Here is a tiny trained network, its code and every weight. The questions are about switching its units off for an input and a class, where a switched-off unit gives its printed mean instead of its output.

import numpy as np


def w(rows, s, z=0):
    codes = np.array(rows[::2]) - 128.0
    scale = np.full(codes.shape[1], s)
    scale[-1] = z or s
    return codes * scale


def norm(h):
    return h / np.sqrt((h * h).mean(-1, keepdims=True) + 1e-5)


def f(y):
    return y / 2 * (1 + np.tanh(0.7978845608 * (y + 0.044715 * y**3)))


def log_softmax(a):
    a = a - a.max(-1, keepdims=True)
    return a - np.log(np.exp(a).sum(-1, keepdims=True))


def net(x, mask):
    res = np.array(x, float).reshape(1, 3) / 4 @ E
    u = 0
    for l in range(2):
        y = f(norm(res) @ A[l][:, :-1].T + A[l][:, -1])
        res = res + np.where(mask[u : u + 11], y, B[l][:, -1]) @ B[l][:, :-1]
        u += 11
    return log_softmax(norm(res)[-1] @ U[:, :-1].T + U[:, -1])


A, B = {}, {}
E = w([
[143,192,40,226,132,185],'x0',
[111,252,161,119,2,28],'x1',
[41,196,61,147,100,149],'x2',
],0.0045)
A[0] = w([
[111,124,170,109,135,112,93],'0.n0',
[74,208,29,119,122,146,2],'0.n1',
[122,96,121,111,41,186,142],'0.n2',
[123,183,69,110,188,195,176],'0.n3',
[105,61,92,118,147,191,10],'0.n4',
[163,203,150,171,122,132,117],'0.n5',
[98,121,160,122,183,132,92],'0.n6',
[1,180,56,165,73,151,25],'0.n7',
[190,33,182,25,148,166,47],'0.n8',
[143,43,202,93,188,122,41],'0.n9',
[56,161,233,30,114,123,101],'0.n10',
],0.0064,0.0036)
B[0] = w([
[131,120,115,117,117,93,125],'0.n0',
[117,105,84,179,112,2,202],'0.n1',
[146,136,118,133,142,136,139],'0.n2',
[90,147,104,131,54,189,234],'0.n3',
[70,69,119,141,187,173,161],'0.n4',
[173,150,142,139,115,173,174],'0.n5',
[114,134,140,170,137,128,130],'0.n6',
[135,119,82,167,71,66,254],'0.n7',
[154,78,189,224,144,92,246],'0.n8',
[143,146,148,175,135,58,218],'0.n9',
[168,168,89,49,107,154,208],'0.n10',
],0.0069,0.0036)
A[1] = w([
[147,100,183,102,153,155,197],'1.n0',
[114,129,141,13,107,68,47],'1.n1',
[120,145,175,139,83,62,130],'1.n2',
[130,105,189,130,178,117,131],'1.n3',
[96,114,99,170,142,90,28],'1.n4',
[136,75,213,138,254,80,4],'1.n5',
[132,110,158,146,171,87,21],'1.n6',
[173,176,69,112,134,145,158],'1.n7',
[55,127,109,183,165,187,82],'1.n8',
[62,134,91,104,146,193,106],'1.n9',
[156,50,125,160,121,135,165],'1.n10',
],0.0096,0.0022)
B[1] = w([
[93,147,81,185,48,84,172],'1.n0',
[89,150,132,27,86,192,179],'1.n1',
[71,54,107,113,255,185,208],'1.n2',
[141,192,76,126,60,72,181],'1.n3',
[116,195,109,114,136,149,151],'1.n4',
[223,107,179,155,46,33,254],'1.n5',
[163,69,70,148,81,87,152],'1.n6',
[104,102,207,141,114,115,174],'1.n7',
[117,117,90,33,241,89,193],'1.n8',
[147,126,147,143,188,83,159],'1.n9',
[142,102,113,31,136,64,192],'1.n10',
],0.0069,0.0059)
U = w([
[165,179,221,205,104,196,145],'0',
[117,99,139,146,118,168,6],'1',
[116,96,71,98,245,141,162],'2',
[158,92,150,148,147,194,1],'3',
[64,179,48,216,74,110,156],'4',
[202,77,152,135,89,37,184],'5',
[91,150,180,4,80,165,165],'6',
],0.016,0.0068)

Each question gives the input, the list of numbers given to net, and the class t.
The units are the neurons (one row each of A and B). Each row of codes is followed by its name. A weight is (code - 128) times the scale printed after its matrix; where a second scale follows, it is the last column's (A, B and U).
mask holds one flag per neuron, layer by layer. A switched-off neuron (its flag False) gives its mean, the last column of its row in B, instead of its output. The means were averaged over made-up inputs and are rounded, as every weight is.
A unit's drop is (log p(t) with every unit on - log p(t) with that unit switched off) / (log p(t) with every unit on - log p(t) with every unit switched off).
The circuit of an input: a set's keep is (log p(t) with only the set's units on - log p(t) with every unit switched off) / (log p(t) with every unit on - log p(t) with every unit switched off). Starting from the 12 units with the biggest drops (on a tie, the unit counted first), units are removed one at a time, each time the one whose removal leaves the highest keep (on an exact tie, the one counted first), for as long as the keep stays at least 0.8.
circuit, biggest first: the units of the circuit, biggest drop first
unit that matters most: the unit with the biggest drop
top k neurons: the k neurons with the biggest drops, biggest first
top k neurons in layer l: the k neurons of layer l with the biggest drops, biggest first
drop when u is switched off: that unit's drop, to one decimal
input [6,-6,8], class 2: circuit, biggest first => (1.n8)
input [-5,-8,6], class 5: top 4 neurons in layer 0 => (0.n8 0.n9 0.n10 0.n7)
input [-4,-7,4], class 5: top 2 neurons in layer 1 => (1.n5 1.n2)
input [-4,-2,7], class 4: top 3 neurons => (0.n7 1.n10 0.n1)
input [3,1,0], class 4: top 2 neurons => (1.n5 0.n1)
input [-1,-7,1], class 5: top 2 neurons in layer 0 => (0.n8 0.n9)
input [8,-5,-8], class 2: circuit, biggest first => (0.n3 1.n5)
input [-8,1,0], class 6: top 3 neurons in layer 0 => (0.n10 0.n4 0.n1)
input [-1,7,4], class 6: top 2 neurons => (1.n1 0.n8)
input [-1,1,-1], class 6: drop when 0.n10 is switched off => 1.1
input [7,-2,-2], class 2: drop when 1.n8 is switched off => 0.2
input [3,-5,-1], class 2: drop when 1.n5 is switched off => 0.0
input [3,2,-5], class 0: drop when 0.n5 is switched off => 0.3
input [6,-3,2], class 2: unit that matters most => 1.n8
